Below are the code and all the weights of a small trained network. Each question names an input and a target symbol and asks about switching units off, where a switched-off unit gives its printed mean instead of its output.

import numpy as np


def w(rows, s, z=0):
    codes = np.array(rows[::2]) - 128.0
    scale = np.full(codes.shape[1], s)
    scale[-1] = z or s
    return codes * scale


def f(y):
    return y / 2 * (1 + np.tanh(0.7978845608 * (y + 0.044715 * y**3)))


def softmax(a):
    e = np.exp(a - a.max(-1, keepdims=True))
    return e / e.sum(-1, keepdims=True)


def log_softmax(a):
    a = a - a.max(-1, keepdims=True)
    return a - np.log(np.exp(a).sum(-1, keepdims=True))


def net(x, mask):
    ids = ['αβδεζηθλξπστφ'.index(c) for c in x.split()]
    T = len(ids)
    res = E[ids] + P[:T]
    u = 0
    for l in range(2):
        r = res
        for j in range(2):
            rows = slice(2 * j, 2 * j + 2)
            q, k, v = (r @ M[l][rows].T for M in (Q, K, V))
            z = softmax(np.where(np.tri(T) > 0, q @ k.T / 2**0.5, -1e9)) @ v
            o = O[l][rows]
            res = res + np.where(mask[u + j], z, o[:, -1]) @ o[:, :-1]
        u += 2
        y = f(res @ A[l][:, :-1].T + A[l][:, -1])
        res = res + np.where(mask[u : u + 8], y, B[l][:, -1]) @ B[l][:, :-1]
        u += 8
    return log_softmax(res[-1] @ U[:, :-1].T + U[:, -1])


Q, K, V, O, A, B = {}, {}, {}, {}, {}, {}
E = w([
[16,67,232],'α',
[110,159,73],'β',
[108,159,76],'δ',
[114,164,72],'ε',
[102,156,75],'ζ',
[106,163,74],'η',
[103,157,75],'θ',
[120,183,52],'λ',
[179,163,93],'ξ',
[215,142,147],'π',
[189,88,193],'σ',
[143,82,156],'τ',
[254,140,193],'φ',
],0.008)
P = w([
[199,80,111],'0',
[184,122,118],'1',
[150,181,154],'2',
[137,206,164],'3',
[122,230,182],'4',
[110,247,192],'5',
[102,252,200],'6',
[102,251,205],'7',
[105,243,200],'8',
[119,228,193],'9',
[134,195,174],'10',
[165,144,148],'11',
[198,90,118],'12',
[251,10,66],'13',
],0.0043)
Q[0] = w([
[155,67,20],'0.h1',
[178,57,2],'0.h1',
[120,118,136],'0.h2',
[172,88,53],'0.h2',
],0.0059)
K[0] = w([
[59,72,169],'0.h1',
[1,31,201],'0.h1',
[128,121,117],'0.h2',
[209,192,117],'0.h2',
],0.0072)
V[0] = w([
[84,29,125],'0.h1',
[113,115,138],'0.h1',
[47,220,200],'0.h2',
[249,1,34],'0.h2',
],0.0085)
O[0] = w([
[70,193,185,3],'0.h1',
[117,142,142,102],'0.h1',
[179,35,83,154],'0.h2',
[54,254,199,93],'0.h2',
],0.0091,0.0033)
A[0] = w([
[156,131,158,26],'0.n1',
[92,140,77,60],'0.n2',
[131,110,139,28],'0.n3',
[133,121,134,87],'0.n4',
[23,57,151,1],'0.n5',
[131,124,132,104],'0.n6',
[10,116,82,47],'0.n7',
[94,169,131,101],'0.n8',
],0.013,0.0033)
B[0] = w([
[111,146,227,25],'0.n1',
[75,161,109,132],'0.n2',
[52,79,198,12],'0.n3',
[108,119,149,71],'0.n4',
[192,9,66,34],'0.n5',
[116,123,140,91],'0.n6',
[104,182,217,36],'0.n7',
[173,75,85,110],'0.n8',
],0.013,0.0011)
Q[1] = w([
[204,158,57],'1.h1',
[82,90,89],'1.h1',
[252,192,67],'1.h2',
[137,148,224],'1.h2',
],0.04)
K[1] = w([
[179,36,126],'1.h1',
[131,153,61],'1.h1',
[182,2,172],'1.h2',
[90,120,229],'1.h2',
],0.039)
V[1] = w([
[7,89,227],'1.h1',
[5,115,11],'1.h1',
[236,140,237],'1.h2',
[178,131,179],'1.h2',
],0.013)
O[1] = w([
[198,8,79,2],'1.h1',
[255,113,195,93],'1.h1',
[106,62,220,149],'1.h2',
[120,103,159,138],'1.h2',
],0.011,0.013)
A[1] = w([
[108,124,1,84],'1.n1',
[145,183,113,255],'1.n2',
[76,131,152,5],'1.n3',
[175,244,104,90],'1.n4',
[146,126,186,89],'1.n5',
[77,28,117,187],'1.n6',
[228,185,78,123],'1.n7',
[141,38,122,129],'1.n8',
],0.011,0.0081)
B[1] = w([
[195,167,120,139],'1.n1',
[87,43,221,242],'1.n2',
[100,171,4,150],'1.n3',
[151,95,17,253],'1.n4',
[162,165,82,121],'1.n5',
[222,163,178,159],'1.n6',
[166,228,143,190],'1.n7',
[38,95,113,129],'1.n8',
],0.027,0.018)
U = w([
[137,133,96,81],'α',
[140,143,85,90],'β',
[160,115,83,150],'δ',
[149,135,75,96],'ε',
[221,112,10,120],'ζ',
[18,197,125,181],'η',
[122,255,65,82],'θ',
[134,138,97,69],'λ',
[152,77,253,254],'ξ',
[143,135,89,78],'π',
[81,44,111,126],'σ',
[224,179,186,212],'τ',
[128,146,95,43],'φ',
],0.0053,0.0065)

Each question gives the input, a string of symbols that net reads in full, and the target symbol t.
The units are the heads (2 rows each of Q, K, V and O) and the neurons (one row each of A and B). Each row of codes is followed by its name. A weight is (code - 128) times the scale printed after its matrix; where a second scale follows, it is the last column's (O, A, B and U).
mask holds one flag per unit, layer by layer, with each layer's heads first. A switched-off unit (its flag False) gives its mean, the last column of its rows in O or B, instead of its output. The means were averaged over made-up inputs and are rounded, as every weight is.
A unit's drop is (log p(t) with every unit on - log p(t) with that unit switched off) / (log p(t) with every unit on - log p(t) with every unit switched off).
The circuit of an input: a set's keep is (log p(t) with only the set's units on - log p(t) with every unit switched off) / (log p(t) with every unit on - log p(t) with every unit switched off). Starting from the 12 units with the biggest drops (on a tie, the unit counted first), units are removed one at a time, each time the one whose removal leaves the highest keep (on an exact tie, the one counted first), for as long as the keep stays at least 0.8.
circuit, biggest first: the units of the circuit, biggest drop first
unit that matters most: the unit with the biggest drop
k most important neurons: the k neurons with the biggest drops, biggest first
which heads matter: for each layer, one digit per head in row order, 1 if its drop is at least 0.15 and else 0, layers parted by /
input σ α λ ε δ θ ξ λ β ξ λ ε η φ, target ξ: 4 most important neurons => 0.n5, 1.n4, 1.n8, 1.n6
input ξ ξ θ λ ε β ξ ε ε λ π φ ε, target θ: 2 most important neurons => 1.n3, 1.n2
input π λ λ λ λ τ λ λ α ξ ξ π, target τ: 3 most important neurons => 1.n4, 1.n2, 0.n5
input σ λ ζ λ λ β, target ζ: circuit, biggest first => 1.n4, 0.h2, 1.h2
input λ ξ λ η λ λ ζ η β ε λ β ξ ζ, target σ: which heads matter => 01 / 10
input λ β ξ ε β λ η, target ζ: circuit, biggest first => 1.n4, 1.h2
input ε ε η λ ξ τ β, target ξ: 3 most important neurons => 1.n4, 1.n3, 1.n7
input ξ λ λ β ε ε π λ λ θ ε π ε, target η: unit that matters most => 1.h1
input λ λ ξ ε τ λ η, target ξ: circuit, biggest first => 1.n4, 0.h2, 1.h1
input π ε β, target η: circuit, biggest first => 1.n4, 1.h2, 1.h1
input λ η λ α σ λ δ λ λ α η π λ τ, target ξ: 2 most important neurons => 1.n4, 1.n3
input π δ λ λ ε ε, target ζ: circuit, biggest first => 0.h2, 1.n4, 1.h2
input ξ π η λ φ δ π ε λ λ ξ β, target σ: circuit, biggest first => 1.n7, 1.n6
input ξ ξ λ ε, target σ: unit that matters most => 0.n8
input λ λ λ δ, target ζ: circuit, biggest first => 1.n4, 1.h2
input λ λ ξ λ ε β ζ σ ζ, target τ: 2 most important neurons => 1.n4, 1.n6
input λ λ ε η, target ζ: which heads matter => 00 / 01
input ε ζ α ε λ λ ε, target τ: circuit, biggest first => 1.h1, 1.n4, 0.n5, 1.n2
input α ξ λ ξ λ ε φ λ σ ε β β τ λ, target τ: 4 most important neurons => 1.n4, 0.n5, 1.n2, 1.n1
input ζ λ λ ε ξ θ λ ε λ λ φ λ, target θ: which heads matter => 00 / 11
input φ ε λ π ε, target η: circuit, biggest first => 1.h1
input η ξ λ λ ξ λ ε ε λ, target ζ: circuit, biggest first => 1.n4, 0.h2, 1.h2
